Here is a tiny trained network, its code and every weight. The questions are about switching its units off for an input and a class, where a switched-off unit gives its printed mean instead of its output.

import numpy as np


def w(rows, s, z=0):
    codes = np.array(rows[::2]) - 128.0
    scale = np.full(codes.shape[1], s)
    scale[-1] = z or s
    return codes * scale


def f(y):
    return np.maximum(y, 0)


def log_softmax(a):
    a = a - a.max(-1, keepdims=True)
    return a - np.log(np.exp(a).sum(-1, keepdims=True))


def net(x, mask):
    res = np.array(x, float).reshape(1, 4) / 4 @ E
    y = f(res @ A[0][:, :-1].T + A[0][:, -1])
    res = res + np.where(mask, y, B[0][:, -1]) @ B[0][:, :-1]
    return log_softmax(res[-1] @ U[:, :-1].T + U[:, -1])


A, B = {}, {}
E = w([
[62,194,94,5],'x0',
[1,81,75,163],'x1',
[202,106,31,132],'x2',
[128,127,129,128],'x3',
],0.014)
A[0] = w([
[125,90,7,133,68],'neuron 0',
[97,120,95,62,135],'neuron 1',
[137,96,78,125,107],'neuron 2',
[72,107,174,100,123],'neuron 3',
[102,111,115,80,86],'neuron 4',
[120,115,159,183,214],'neuron 5',
[97,113,100,128,122],'neuron 6',
[185,150,105,116,150],'neuron 7',
[74,125,243,90,160],'neuron 8',
[115,105,158,191,61],'neuron 9',
[145,189,242,117,191],'neuron 10',
[108,159,96,86,133],'neuron 11',
[202,103,130,154,148],'neuron 12',
[121,144,224,116,202],'neuron 13',
[94,220,89,94,162],'neuron 14',
[145,143,241,103,169],'neuron 15',
[95,128,183,93,126],'neuron 16',
[52,195,95,114,84],'neuron 17',
[58,125,104,139,151],'neuron 18',
[156,67,147,128,237],'neuron 19',
[135,126,93,65,106],'neuron 20',
[89,102,61,185,166],'neuron 21',
[150,64,195,163,254],'neuron 22',
[181,124,84,70,126],'neuron 23',
[71,123,143,150,214],'neuron 24',
[155,180,100,91,143],'neuron 25',
[87,131,156,136,130],'neuron 26',
[220,106,110,173,210],'neuron 27',
[93,115,136,77,181],'neuron 28',
],0.016,0.0056)
B[0] = w([
[220,116,169,36,218],'neuron 0',
[136,163,112,105,197],'neuron 1',
[233,136,134,103,170],'neuron 2',
[122,144,81,174,185],'neuron 3',
[144,145,95,130,168],'neuron 4',
[79,13,111,135,193],'neuron 5',
[178,106,74,157,169],'neuron 6',
[99,187,210,195,188],'neuron 7',
[164,125,35,160,226],'neuron 8',
[91,119,100,101,180],'neuron 9',
[170,109,76,68,238],'neuron 10',
[139,173,129,108,187],'neuron 11',
[133,140,126,178,216],'neuron 12',
[148,40,69,41,210],'neuron 13',
[127,200,93,120,217],'neuron 14',
[181,86,105,65,223],'neuron 15',
[157,169,65,154,181],'neuron 16',
[160,170,76,150,210],'neuron 17',
[137,121,71,158,202],'neuron 18',
[151,116,136,179,191],'neuron 19',
[74,151,157,84,177],'neuron 20',
[137,66,110,86,216],'neuron 21',
[115,76,122,194,226],'neuron 22',
[31,171,180,134,191],'neuron 23',
[102,97,37,164,193],'neuron 24',
[86,161,196,98,186],'neuron 25',
[77,169,52,254,167],'neuron 26',
[169,135,158,223,250],'neuron 27',
[133,160,83,132,186],'neuron 28',
],0.0088,0.019)
U = w([
[164,48,137,92,166],'0',
[146,188,112,191,71],'1',
[144,151,108,35,205],'2',
[63,196,194,87,111],'3',
[2,72,110,126,5],'4',
],0.015,0.0029)

Each question gives the input, the list of numbers given to net, and the class t.
The units are the neurons (one row each of A and B). Each row of codes is followed by its name. A weight is (code - 128) times the scale printed after its matrix; where a second scale follows, it is the last column's (A, B and U).
mask holds one flag per neuron, in row order. A switched-off neuron (its flag False) gives its mean, the last column of its row in B, instead of its output. The means were averaged over made-up inputs and are rounded, as every weight is.
A unit's drop is (log p(t) with every unit on - log p(t) with that unit switched off) / (log p(t) with every unit on - log p(t) with every unit switched off).
most important unit: the unit with the biggest drop
top k neurons: the k neurons with the biggest drops, biggest first
drop when u is switched off: that unit's drop, to one decimal
input [5,1,0,4], class 1: most important unit : neuron 13
input [-4,6,0,-7], class 4: top 2 neurons : (neuron 15; neuron 10)
input [1,8,-4,2], class 1: top 2 neurons : (neuron 17; neuron 13)
input [1,5,-6,-7], class 1: top 3 neurons : (neuron 17; neuron 8; neuron 16)
input [1,7,-6,-7], class 1: top 2 neurons : (neuron 17; neuron 8)
input [-4,1,7,-2], class 0: top 2 neurons : (neuron 0; neuron 21)
input [-6,-3,0,-1], class 0: top 3 neurons : (neuron 5; neuron 14; neuron 26)
input [1,6,-6,-8], class 1: top 3 neurons : (neuron 17; neuron 8; neuron 16)
input [6,7,2,-6], class 2: top 2 neurons : (neuron 0; neuron 27)
input [5,3,-7,-2], class 1: drop when neuron 0 is switched off : 0.0
input [1,-3,5,-8], class 3: drop when neuron 23 is switched off : 0.1
input [-6,2,6,6], class 0: drop when neuron 21 is switched off : 0.1
input [0,1,1,-8], class 0: drop when neuron 26 is switched off : 0.2
input [4,-5,1,5], class 3: top neuron : (neuron 23)
